Below is a small trained network, with its code and all its weights. Each question gives an input and a class and asks what happens when units are switched off, that is, made to give their printed mean instead of their output.

import numpy as np


def w(rows, s, z=0):
    codes = np.array(rows[::2]) - 128.0
    scale = np.full(codes.shape[1], s)
    scale[-1] = z or s
    return codes * scale


def f(y):
    return np.maximum(y, 0)


def log_softmax(a):
    a = a - a.max(-1, keepdims=True)
    return a - np.log(np.exp(a).sum(-1, keepdims=True))


def net(x, mask):
    res = np.array(x, float).reshape(1, 5) / 4 @ E
    y = f(res @ A[0][:, :-1].T + A[0][:, -1])
    res = res + np.where(mask, y, B[0][:, -1]) @ B[0][:, :-1]
    return log_softmax(res[-1] @ U[:, :-1].T + U[:, -1])


A, B = {}, {}
E = w([
[128,128,128],'x0',
[129,128,127],'x1',
[235,203,33],'x2',
[40,63,2],'x3',
[38,251,128],'x4',
],0.0073)
A[0] = w([
[85,85,17,96],'N0',
[160,151,243,146],'N1',
[191,41,136,121],'N2',
[94,240,163,208],'N3',
[192,161,50,99],'N4',
[190,181,12,153],'N5',
[51,71,13,157],'N6',
[151,48,78,89],'N7',
[78,227,146,186],'N8',
[57,54,221,108],'N9',
[70,93,1,157],'N10',
[184,138,107,61],'N11',
[67,223,132,171],'N12',
[74,207,108,114],'N13',
[197,38,133,128],'N14',
[47,69,72,138],'N15',
[191,195,249,130],'N16',
[199,68,160,125],'N17',
[17,64,195,150],'N18',
[180,23,85,149],'N19',
[202,191,84,74],'N20',
[199,193,244,124],'N21',
[44,191,83,145],'N22',
[198,89,178,164],'N23',
[67,222,131,190],'N24',
[210,2,154,105],'N25',
[207,198,63,49],'N26',
[66,195,128,32],'N27',
[209,21,126,121],'N28',
[28,112,22,136],'N29',
[200,153,72,56],'N30',
[172,192,215,163],'N31',
[214,195,255,160],'N32',
[92,222,152,126],'N33',
[213,212,36,51],'N34',
[40,71,208,97],'N35',
[193,178,38,68],'N36',
[34,74,232,7],'N37',
[39,58,233,134],'N38',
[195,58,133,100],'N39',
[206,43,134,109],'N40',
],0.0077,0.0015)
B[0] = w([
[200,37,104,188],'N0',
[208,56,125,211],'N1',
[42,212,102,189],'N2',
[39,143,49,216],'N3',
[185,186,208,187],'N4',
[212,169,210,208],'N5',
[234,10,47,209],'N6',
[57,134,60,172],'N7',
[42,187,45,206],'N8',
[211,199,232,214],'N9',
[236,35,100,201],'N10',
[128,201,152,160],'N11',
[33,206,59,203],'N12',
[47,163,88,185],'N13',
[33,223,82,192],'N14',
[228,77,134,193],'N15',
[188,5,44,239],'N16',
[46,148,51,184],'N17',
[207,191,207,223],'N18',
[32,147,57,195],'N19',
[176,179,206,194],'N20',
[187,3,33,238],'N21',
[36,133,63,190],'N22',
[68,81,25,187],'N23',
[26,209,54,205],'N24',
[31,207,83,213],'N25',
[185,193,219,201],'N26',
[45,214,90,175],'N27',
[28,201,75,203],'N28',
[132,27,16,203],'N29',
[165,177,202,179],'N30',
[156,43,54,217],'N31',
[230,8,26,254],'N32',
[27,162,55,195],'N33',
[196,199,230,215],'N34',
[197,209,219,210],'N35',
[199,189,221,193],'N36',
[196,195,196,213],'N37',
[220,211,215,227],'N38',
[40,174,81,181],'N39',
[23,203,58,192],'N40',
],0.0074,0.0079)
U = w([
[203,43,41,252],'0',
[14,230,66,36],'1',
[225,254,233,3],'2',
],0.0093,0.0043)

Each question gives the input, the list of numbers given to net, and the class t.
The units are the neurons (one row each of A and B). Each row of codes is followed by its name. A weight is (code - 128) times the scale printed after its matrix; where a second scale follows, it is the last column's (A, B and U).
mask holds one flag per neuron, in row order. A switched-off neuron (its flag False) gives its mean, the last column of its row in B, instead of its output. The means were averaged over made-up inputs and are rounded, as every weight is.
A unit's drop is (log p(t) with every unit on - log p(t) with that unit switched off) / (log p(t) with every unit on - log p(t) with every unit switched off).
The circuit of an input: a set's keep is (log p(t) with only the set's units on - log p(t) with every unit switched off) / (log p(t) with every unit on - log p(t) with every unit switched off). Starting from the 12 units with the biggest drops (on a tie, the unit counted first), units are removed one at a time, each time the one whose removal leaves the highest keep (on an exact tie, the one counted first), for as long as the keep stays at least 0.8.
units of the circuit, in order: the units of the circuit, biggest drop first
k most important neurons: the k neurons with the biggest drops, biggest first
drop when u is switched off: that unit's drop, to one decimal
input [1,-6,-7,8,1], class 0: units of the circuit, in order -> [N6]
input [-7,6,-5,-6,6], class 0: 3 most important neurons -> [N32; N16; N21]
input [-6,-6,-8,3,-8], class 1: 3 most important neurons -> [N25; N19; N28]
input [-2,7,-3,7,7], class 0: 3 most important neurons -> [N6; N10; N29]
input [-1,8,8,-2,-7], class 2: 3 most important neurons -> [N34; N5; N36]
input [2,-4,7,-7,6], class 0: 4 most important neurons -> [N32; N21; N16; N31]
input [7,-6,-8,0,7], class 2: 2 most important neurons -> [N38; N18]
input [0,-2,-1,4,4], class 0: 2 most important neurons -> [N6; N10]
input [3,-7,-7,6,-6], class 2: drop when N32 is switched off -> 0.2
input [-5,-7,-8,-2,-7], class 2: drop when N35 is switched off -> 0.4
input [-7,0,5,6,-7], class 1: drop when N32 is switched off -> 0.2
input [0,-5,1,1,-5], class 1: drop when N25 is switched off -> 0.0
